The symbols move the units like this.
from | c q n u m
w737 | w310 w163 w589 w256 w704
w955 | w228 w152 w64 w957 w639
w184 | w669 w850 w868 w736 w918
w810 | w902 w820 w857 w442 w738
w232 | w399 w835 w685 w353 w710
w50 | w765 w867 w681 w192 w245
w4 | w610 w589 w522 w50 w765
w610 | w966 w737 w4 w765 w522
w310 | w633 w956 w737 w704 w589
w245 | w681 w919 w192 w695 w402
w664 | w156 w402 w999 w798 w152
w813 | w210 w232 w287 w10 w850
w64 | w955 w798 w639 w820 w957
w710 | w685 w902 w353 w764 w84
w798 | w152 w460 w248 w336 w756
w256 | w704 w980 w867 w919 w309
w850 | w287 w710 w10 w247 w215
w173 | w663 w481 w633 w737 w310
w663 | w980 w677 w173 w310 w633
w215 | w10 w84 w247 w997 w776
w756 | w248 w35 w336 w99 w42
w902 | w569 w957 w810 w738 w857
w736 | w918 w247 w89 w481 w677
w857 | w810 w742 w738 w399 w442
w442 | w738 w802 w399 w685 w232
w765 | w522 w256 w50 w245 w681
w918 | w868 w215 w736 w677 w89
w481 | w677 w482 w397 w163 w956
w704 | w589 w149 w256 w309 w867
w482 | w997 w813 w669 w868 w184
w353 | w710 w810 w84 w30 w764
w695 | w402 w4 w239 w784 w460
w820 | w957 w336 w742 w802 w327
w835 | w302 w64 w569 w810 w902
w399 | w442 w302 w232 w710 w685
w742 | w820 w42 w327 w302 w802
w228 | w99 w999 w955 w639 w64
w669 | w482 w287 w184 w918 w868
w997 | w776 w210 w482 w184 w669
w30 | w764 w442 w210 w287 w813
w460 | w239 w765 w784 w945 w35
w287 | w813 w685 w850 w215 w10
w42 | w336 w156 w99 w955 w228
w980 | w149 w89 w663 w633 w173
w336 | w756 w945 w42 w228 w99
w776 | w247 w30 w997 w669 w482
w681 | w50 w309 w245 w402 w192
w309 | w867 w173 w919 w610 w966
w10 | w850 w353 w215 w776 w247
w302 | w802 w955 w835 w902 w569
w919 | w309 w633 w966 w4 w610
w402 | w192 w610 w695 w460 w239
w945 | w35 w245 w156 w999 w664
w784 | w460 w50 w35 w156 w945
w35 | w784 w681 w945 w664 w156
w966 | w919 w310 w610 w522 w4
w569 | w835 w639 w902 w857 w810
w738 | w857 w327 w442 w232 w399
w522 | w4 w704 w765 w681 w50
w900 | w163 w918 w149 w663 w980
w868 | w184 w10 w918 w89 w736
w685 | w232 w569 w710 w84 w353
w677 | w89 w997 w481 w956 w397
w239 | w695 w522 w460 w35 w784
w867 | w256 w663 w309 w966 w919
w152 | w999 w239 w798 w756 w248
w247 | w215 w764 w776 w482 w997
w397 | w481 w669 w956 w900 w163
w248 | w798 w784 w756 w42 w336
w999 | w664 w695 w152 w248 w798
w210 | w30 w399 w813 w850 w287
w956 | w397 w184 w163 w149 w900
w633 | w173 w397 w310 w589 w737
w149 | w900 w736 w980 w173 w663
w802 | w327 w228 w302 w569 w835
w192 | w245 w966 w402 w239 w695
w99 | w42 w664 w228 w64 w955
w89 | w736 w776 w677 w397 w481
w639 | w64 w248 w957 w742 w820
w589 | w737 w900 w704 w867 w256
w764 | w84 w738 w30 w813 w210
w156 | w945 w192 w664 w152 w999
w163 | w956 w868 w900 w980 w149
w84 | w353 w857 w764 w210 w30
w957 | w639 w756 w820 w327 w742
w327 | w742 w99 w802 w835 w302

The rows follow the links: the fewer symbols apart two units are, the more alike their rows tend to be.

Each row is also shifted at random along 6 hidden directions that mean nothing.

Some units, each with a row of numbers:
w820: -272 -83 103 129 -382 315 -61 -60 30 99 97 26 -251 20 -165 -176 229 -261 -87 -230 75 -199 -95 296 -120 -68 154 243 -12 23 51 127 37 -83 -300 -156 -7 19 28
w522: 428 -80 138 -18 214 123 216 -27 -261 21 -118 476 44 -104 -232 302 22 266 187 17 -229 -13 -180 -96 -143 151 -97 81 122 -173 284 130 21 240 -15 185 264 202 -88
w287: -145 -128 -34 133 -130 59 44 -339 -530 39 -131 -637 207 -28 186 -266 -124 34 508 -137 -33 -107 -121 200 234 -308 -126 -44 687 14 -324 -944 142 -328 -99 120 -27 -473 145
w152: 455 -123 71 -144 -92 -224 51 215 -105 70 -37 396 -61 134 133 346 -81 -76 345 -72 -31 -31 43 -72 -125 75 10 -117 105 -229 288 24 -310 295 -138 -18 172 194 243
w664: -230 -456 -343 -74 -56 -469 -76 430 -568 -74 -507 488 40 580 367 845 -447 125 812 71 20 17 295 -175 146 -64 122 -365 361 -666 409 -563 -793 221 -1 166 217 -308 323
w232: 804 287 -102 -558 -121 -92 -271 80 -54 193 556 73 -142 8 130 -81 237 -322 -284 -240 -37 -109 103 -15 118 46 182 160 -242 57 -338 47 18 60 -154 -238 -237 246 97
w918: 948 310 289 183 160 106 261 -327 331 -45 131 -342 -43 -373 70 -388 235 -57 -300 -46 38 -109 -216 321 36 -27 -16 91 -140 500 -161 63 369 2 -143 29 80 -31 -62
w677: -375 263 -122 -68 356 -96 -134 -212 396 -217 -64 -81 39 -3 57 -108 -43 49 -412 222 89 278 267 13 134 -146 188 -139 -412 151 -154 222 72 -37 250 -60 -272 -135 -250
w813: -892 392 133 280 73 -48 -97 234 114 -222 1 718 -36 101 -72 179 -235 -11 -395 458 -193 -322 17 -397 32 60 274 69 -823 29 -218 693 147 412 -76 -187 8 318 -71
w919: 220 -36 -305 -502 76 15 -11 -21 271 124 266 -375 69 -213 -30 -198 380 -135 -237 -412 152 418 -14 425 -88 102 105 -114 140 334 136 -101 -78 -213 178 43 -147 -166 -65
w633: 52 -215 13 -35 298 70 186 -148 228 85 205 -553 117 -177 -106 -314 36 205 -218 74 197 82 -84 -325 -5 212 -337 118 101 18 37 -143 436 -182 216 331 61 104 -214
w704: -514 -6 29 49 353 -282 211 321 -197 -103 -158 286 253 -29 136 447 -347 451 296 302 -163 97 -61 -505 49 280 -440 -198 115 -230 154 4 -15 173 320 277 207 228 38
w247: -178 -81 -124 518 -213 110 77 -37 -254 -137 -438 -437 -3 129 261 -49 -91 95 333 -29 29 -183 -98 437 313 -123 -9 4 343 96 -170 -646 -23 -368 -84 206 114 -713 62
w802: -729 6 -11 -352 -112 -312 -160 373 -120 127 273 399 -130 233 200 242 3 -211 2 -33 -18 -293 209 -437 56 163 31 33 -208 -299 1 88 -204 325 -172 -151 5 396 243
w460: 527 -327 -490 -24 -228 -92 -152 238 228 80 204 -145 172 127 -198 -225 22 -327 -113 -100 249 191 149 -129 -244 -262 416 -302 20 70 71 44 -292 -173 -21 -29 -65 -239 74
w353: 183 70 38 566 -68 58 -262 -263 188 -345 -588 171 -209 440 95 61 -319 -53 -167 483 131 -119 365 24 202 -404 318 53 -455 -182 -184 154 -88 60 -160 -122 -186 -346 -150
w945: -60 -241 149 -122 -129 190 110 180 -226 241 209 -191 62 -212 -185 6 90 191 195 -254 -109 40 -345 -99 -207 454 -688 199 512 -143 279 -29 168 -162 137 130 81 351 36
w215: 352 128 -188 -131 -74 5 11 164 -225 125 400 -334 164 -75 73 -228 163 -149 -5 -210 -56 -213 -103 21 173 55 16 24 84 255 -321 -321 187 -189 -100 44 17 -165 100
w857: 184 198 96 237 -243 -152 -191 180 -85 -85 -111 43 4 177 251 133 -369 14 59 223 -96 -85 81 -193 101 -8 -207 26 -77 -118 -225 121 -44 -17 73 -202 -199 107 145
w42: 111 110 68 -860 63 -211 -199 39 -369 349 583 217 186 -75 -29 127 -1 -32 192 -236 -199 234 78 -515 -177 153 -398 -74 346 -287 -96 -63 -51 186 175 -223 -300 716 133
w639: -851 -84 -33 -186 -217 178 -250 -21 -92 84 18 108 -156 157 -152 30 103 -35 -72 -93 21 94 78 58 -88 10 -35 167 35 -227 55 138 -102 -156 51 -166 -282 124 -96
w30: 87 116 -15 -43 148 -149 -229 -183 64 -67 97 -20 32 220 26 -175 -216 -74 -246 295 102 -136 341 -453 158 -276 209 14 -354 -144 -424 32 106 95 -34 -132 -178 53 -70
w810: -32 103 -142 6 -355 -317 -150 152 -75 -83 -150 -50 -47 207 419 123 -135 -300 258 -67 84 -82 140 281 122 -258 321 -286 59 105 -164 -279 -468 -25 -199 -206 -94 -352 363
w742: 821 -162 -100 151 -303 -73 -136 360 -166 70 165 538 -34 297 -108 111 -149 -293 88 135 -65 -483 47 -487 -72 -69 315 0 -240 -221 -95 149 -136 281 -372 -114 223 198 209
w681: -302 -210 101 -148 320 89 58 -234 42 64 11 100 90 -64 -306 43 -73 296 14 176 14 242 91 -397 -174 101 -309 79 134 -338 206 124 172 67 243 176 -21 358 -232
w835: -382 -182 -73 84 -228 -371 -142 107 -229 -12 -271 -149 24 378 413 242 -400 -66 507 65 111 -96 225 -175 228 -261 -38 -168 323 -290 -88 -541 -341 27 -80 -35 -6 -250 324
w192: 712 -355 -92 367 190 -13 -121 -222 273 -67 -206 -201 211 168 -342 -192 -435 131 0 406 181 178 223 -620 -230 -340 -40 -154 23 -286 -12 132 37 -74 211 102 -52 13 -199
w149: 17 -239 -322 57 301 0 47 -31 -292 -57 -203 -54 212 240 -89 85 -196 282 171 142 -55 -18 142 -302 227 -60 17 -71 128 -292 -2 -450 24 -91 142 323 112 -357 -215

Where do the symbols, taken in turn from left to right, take each start?
Answer with the unit's name.
737 -106 -100 -93 -195 24 -33 467 -122 245 396 155 134 -106 -223 23 76 -64 19 -164 -116 -120 -203 -345 -244 292 -132 29 69 -6 141 242 5 57 -22 39 132 405 143
c u m m -> w798
-425 -100 170 359 -323 330 -108 -147 -237 -73 -359 179 -154 93 -229 46 -76 14 195 28 -124 24 -124 299 -140 -190 15 124 147 -131 115 111 -117 -125 -104 -112 -54 -134 -65
c m u -> w742
286 184 201 -42 335 -188 144 14 -62 -25 48 -53 15 15 262 155 -187 261 -55 235 -69 -121 33 -345 239 320 -333 166 -91 -74 -146 -101 294 94 171 173 33 269 -7
n m u n u n -> w149
203 -121 -214 -359 -165 -160 -97 471 206 155 287 284 -72 79 -15 166 137 -202 -188 -152 91 11 44 -225 -152 295 87 2 -242 -74 251 360 -221 97 32 -88 -6 333 142
u u n q -> w945
-254 -62 371 300 -271 -2 104 -4 -126 96 -49 -78 -120 3 115 22 -167 7 288 30 -37 -270 -161 -30 -49 36 -329 201 200 -111 -27 -58 99 21 -143 -20 151 188 214
q q q q u -> w681
-830 -209 -103 -192 -384 245 -166 -225 -119 143 -22 -283 -217 110 -37 -167 359 -253 120 -407 144 83 -13 601 -32 -171 173 98 337 -34 100 -381 -194 -294 -178 -73 -169 -348 37
c u c -> w820
-353 -71 360 357 230 175 411 -105 112 -15 -138 -269 90 -388 -55 -90 -47 401 72 111 -60 -22 -402 3 -128 287 -540 175 196 173 189 89 435 -33 169 324 285 120 -131
n m c u -> w309
244 -118 -272 -585 -180 -58 -436 -96 -150 231 333 -108 51 205 -130 -113 12 -202 -41 -148 59 261 264 -321 -99 -176 -11 -71 139 -246 -187 -99 -186 -176 93 -221 -418 175 26
u q c q -> w784
855 -45 -478 -294 381 -4 -217 -52 -81 32 338 -193 310 118 -233 -255 -47 60 -278 138 17 140 322 -598 127 -52 102 -71 -136 -97 -348 -149 130 -151 252 70 -200 -29 -264
n q n q -> w247
302 53 -310 -424 -271 -222 -314 -1 -185 65 43 -274 -12 281 406 29 8 -232 90 -198 91 129 303 130 251 -149 136 -129 183 -51 -279 -518 -326 -207 -15 -183 -356 -230 225
u n m c c q -> w902
112 76 -292 178 125 173 17 -94 84 -218 -193 89 107 -20 -152 -132 128 0 -191 84 -46 86 31 299 83 -215 489 -126 -280 239 -162 48 -38 -41 -19 6 -20 -483 -193
m u u c m u -> w256
-95 83 -163 -424 -185 -158 -214 -24 -449 55 -46 -149 -51 254 384 219 19 -73 354 -232 -56 86 173 239 279 -82 -44 -56 353 -189 -203 -619 -264 -174 0 -93 -253 -241 175
q m n q c -> w639
-560 -13 -364 -249 299 120 -28 -1 36 -37 63 -122 60 15 -173 -100 156 137 -245 -23 -4 178 152 -63 148 74 157 26 -162 -7 -11 -63 51 -121 214 109 -73 -175 -263
q q m u n -> w184
223 98 -43 163 -526 -150 -29 79 226 26 16 -140 -147 40 258 -200 177 -603 63 -280 209 -223 -72 606 -22 -354 666 -250 -116 456 -44 -12 -334 47 -507 -252 66 -407 398
n n m n q m -> w835
196 153 63 178 149 -52 -276 -232 206 -118 -67 -22 -59 274 -45 -92 -337 55 -342 463 139 -122 363 -520 130 -188 -6 144 -454 -247 -406 237 189 79 37 -88 -241 153 -177
c u n q -> w232
147 -20 -525 -443 131 -336 -283 216 120 72 325 -526 82 326 320 -182 -45 -156 -316 -51 284 36 426 -363 377 77 86 -58 -184 -52 -351 -387 -15 -313 194 60 -258 -202 -39
q c m u -> w850
-425 319 161 271 -215 -135 -180 272 16 -199 -297 435 -170 204 262 376 -301 50 -75 307 -129 -68 48 -15 147 128 -123 32 -338 -118 -137 399 -82 99 37 -227 -124 151 12
m q n -> w835
378 268 31 -138 321 -185 13 -48 272 -48 152 -130 -7 -16 200 -47 -31 47 -309 122 107 -29 149 -222 187 121 -36 30 -328 88 -133 25 168 49 90 53 -70 164 -60
m c n u c q -> w997
